Here is a tiny trained network, its code and every weight. The questions are about switching its units off for an input and a target symbol, where a switched-off unit gives its printed mean instead of its output.

import numpy as np


def w(rows, s, z=0):
    codes = np.array(rows[::2]) - 128.0
    scale = np.full(codes.shape[1], s)
    scale[-1] = z or s
    return codes * scale


def f(y):
    return y / 2 * (1 + np.tanh(0.7978845608 * (y + 0.044715 * y**3)))


def softmax(a):
    e = np.exp(a - a.max(-1, keepdims=True))
    return e / e.sum(-1, keepdims=True)


def log_softmax(a):
    a = a - a.max(-1, keepdims=True)
    return a - np.log(np.exp(a).sum(-1, keepdims=True))


def net(x, mask):
    ids = ['αγεημξπτψω'.index(c) for c in x.split()]
    T = len(ids)
    res = E[ids] + P[:T]
    u = 0
    for l in range(2):
        q, k, v = (res @ M[l].T for M in (Q, K, V))
        z = softmax(np.where(np.tri(T) > 0, q @ k.T / 3**0.5, -1e9)) @ v
        res = res + np.where(mask[u], z, O[l][:, -1]) @ O[l][:, :-1]
        u += 1
        y = f(res @ A[l][:, :-1].T + A[l][:, -1])
        res = res + np.where(mask[u : u + 8], y, B[l][:, -1]) @ B[l][:, :-1]
        u += 8
    return log_softmax(res[-1] @ U[:, :-1].T + U[:, -1])


Q, K, V, O, A, B = {}, {}, {}, {}, {}, {}
E = w([
[83,137,250],'α',
[164,210,38],'γ',
[165,32,155],'ε',
[129,149,217],'η',
[42,132,160],'μ',
[76,90,130],'ξ',
[86,160,221],'π',
[189,137,41],'τ',
[137,95,158],'ψ',
[78,160,217],'ω',
],0.016)
P = w([
[161,254,167],'0',
[102,63,152],'1',
[115,66,152],'2',
[89,81,152],'3',
[98,85,161],'4',
[92,82,168],'5',
[108,71,184],'6',
[109,67,198],'7',
[123,76,188],'8',
[146,51,190],'9',
[110,56,198],'10',
[102,50,173],'11',
[102,63,212],'12',
],0.0071)
Q[0] = w([
[130,136,176],'0.h0',
[126,156,3],'0.h0',
[93,55,114],'0.h0',
],0.014)
K[0] = w([
[120,213,140],'0.h0',
[149,120,6],'0.h0',
[139,108,76],'0.h0',
],0.011)
V[0] = w([
[224,180,123],'0.h0',
[118,170,249],'0.h0',
[125,165,139],'0.h0',
],0.011)
O[0] = w([
[77,245,180,100],'0.h0',
[28,56,104,250],'0.h0',
[52,153,2,143],'0.h0',
],0.0087,0.018)
A[0] = w([
[100,133,141,5],'0.n0',
[184,166,11,189],'0.n1',
[116,117,213,190],'0.n2',
[185,217,75,197],'0.n3',
[122,164,109,55],'0.n4',
[180,147,51,23],'0.n5',
[111,172,110,43],'0.n6',
[158,226,139,2],'0.n7',
],0.012,0.0055)
B[0] = w([
[108,204,52,138],'0.n0',
[45,54,120,163],'0.n1',
[155,84,113,254],'0.n2',
[41,51,159,176],'0.n3',
[185,179,167,125],'0.n4',
[123,68,2,139],'0.n5',
[158,165,253,126],'0.n6',
[171,68,133,155],'0.n7',
],0.0078,0.0094)
Q[1] = w([
[102,171,181],'1.h0',
[242,153,103],'1.h0',
[130,248,211],'1.h0',
],0.012)
K[1] = w([
[207,107,114],'1.h0',
[166,2,28],'1.h0',
[111,116,53],'1.h0',
],0.0098)
V[1] = w([
[97,236,173],'1.h0',
[3,97,89],'1.h0',
[146,66,183],'1.h0',
],0.014)
O[1] = w([
[244,158,188,129],'1.h0',
[106,243,141,253],'1.h0',
[63,90,168,139],'1.h0',
],0.012,0.038)
A[1] = w([
[96,163,186,175],'1.n0',
[86,66,140,113],'1.n1',
[224,119,124,110],'1.n2',
[144,89,2,152],'1.n3',
[74,162,210,120],'1.n4',
[207,96,49,119],'1.n5',
[104,97,105,2],'1.n6',
[143,128,200,69],'1.n7',
],0.009,0.005)
B[1] = w([
[183,71,136,230],'1.n0',
[182,155,7,158],'1.n1',
[26,224,248,127],'1.n2',
[99,212,195,132],'1.n3',
[199,51,133,254],'1.n4',
[35,210,255,127],'1.n5',
[111,211,234,135],'1.n6',
[163,104,138,131],'1.n7',
],0.007,0.029)
U = w([
[50,243,163,236],'α',
[105,120,242,243],'γ',
[130,130,60,97],'ε',
[255,137,180,133],'η',
[98,182,144,64],'μ',
[127,172,69,117],'ξ',
[166,205,172,33],'π',
[66,151,148,3],'τ',
[218,83,104,183],'ψ',
[159,203,154,37],'ω',
],0.0061,0.0055)

Each question gives the input, a string of symbols that net reads in full, and the target symbol t.
The units are the heads (3 rows each of Q, K, V and O) and the neurons (one row each of A and B). Each row of codes is followed by its name. A weight is (code - 128) times the scale printed after its matrix; where a second scale follows, it is the last column's (O, A, B and U).
mask holds one flag per unit, layer by layer, with each layer's heads first. A switched-off unit (its flag False) gives its mean, the last column of its rows in O or B, instead of its output. The means were averaged over made-up inputs and are rounded, as every weight is.
A unit's drop is (log p(t) with every unit on - log p(t) with that unit switched off) / (log p(t) with every unit on - log p(t) with every unit switched off).
The circuit of an input: a set's keep is (log p(t) with only the set's units on - log p(t) with every unit switched off) / (log p(t) with every unit on - log p(t) with every unit switched off). Starting from the 12 units with the biggest drops (on a tie, the unit counted first), units are removed one at a time, each time the one whose removal leaves the highest keep (on an exact tie, the one counted first), for as long as the keep stays at least 0.8.
units of the circuit, in order: the units of the circuit, biggest drop first
unit that matters most: the unit with the biggest drop
top k neurons: the k neurons with the biggest drops, biggest first
top k neurons in layer l: the k neurons of layer l with the biggest drops, biggest first
drop of u: that unit's drop, to one decimal
input η ξ η ω α π γ, target η: units of the circuit, in order : (0.h0, 1.h0, 0.n3, 0.n7)
input η α α τ α γ, target η: units of the circuit, in order : (0.h0, 0.n3, 1.h0, 0.n7)
input ψ α α γ η η α η ω π, target ψ: units of the circuit, in order : (0.h0, 1.h0)
input α η μ α η η α τ, target α: units of the circuit, in order : (1.h0, 0.h0)
input ε α ε α ω ψ τ ξ α α η, target ε: units of the circuit, in order : (1.n1, 1.h0, 0.h0)
input η α α α γ τ, target η: units of the circuit, in order : (0.h0, 0.n3, 1.h0, 0.n1)
input η τ η α γ π η η π, target η: unit that matters most : 0.h0
input γ π η γ ε η π η τ, target γ: top 2 neurons : (0.n7, 0.n6)
input η η α ε, target η: units of the circuit, in order : (0.h0, 1.h0, 0.n3)
input γ μ μ, target γ: top 2 neurons in layer 1 : (1.n4, 1.n1)
input ε η α μ τ μ η, target ε: units of the circuit, in order : (1.h0, 1.n1, 0.h0, 1.n4)
input ε μ ψ μ ω τ α, target ε: units of the circuit, in order : (1.n1, 1.h0, 0.h0)
input ψ α π α μ α ε α, target ψ: units of the circuit, in order : (0.h0, 1.h0, 1.n1)
input ε ω γ ε η α, target ε: top neuron in layer 1 : (1.n1)
input η α α, target η: drop of 0.n6 : 0.0
input α η ε α α π μ ξ μ η ξ ε τ, target α: drop of 0.h0 : 0.2
input γ τ α η η η ψ η μ γ γ, target γ: drop of 0.n3 : 0.7
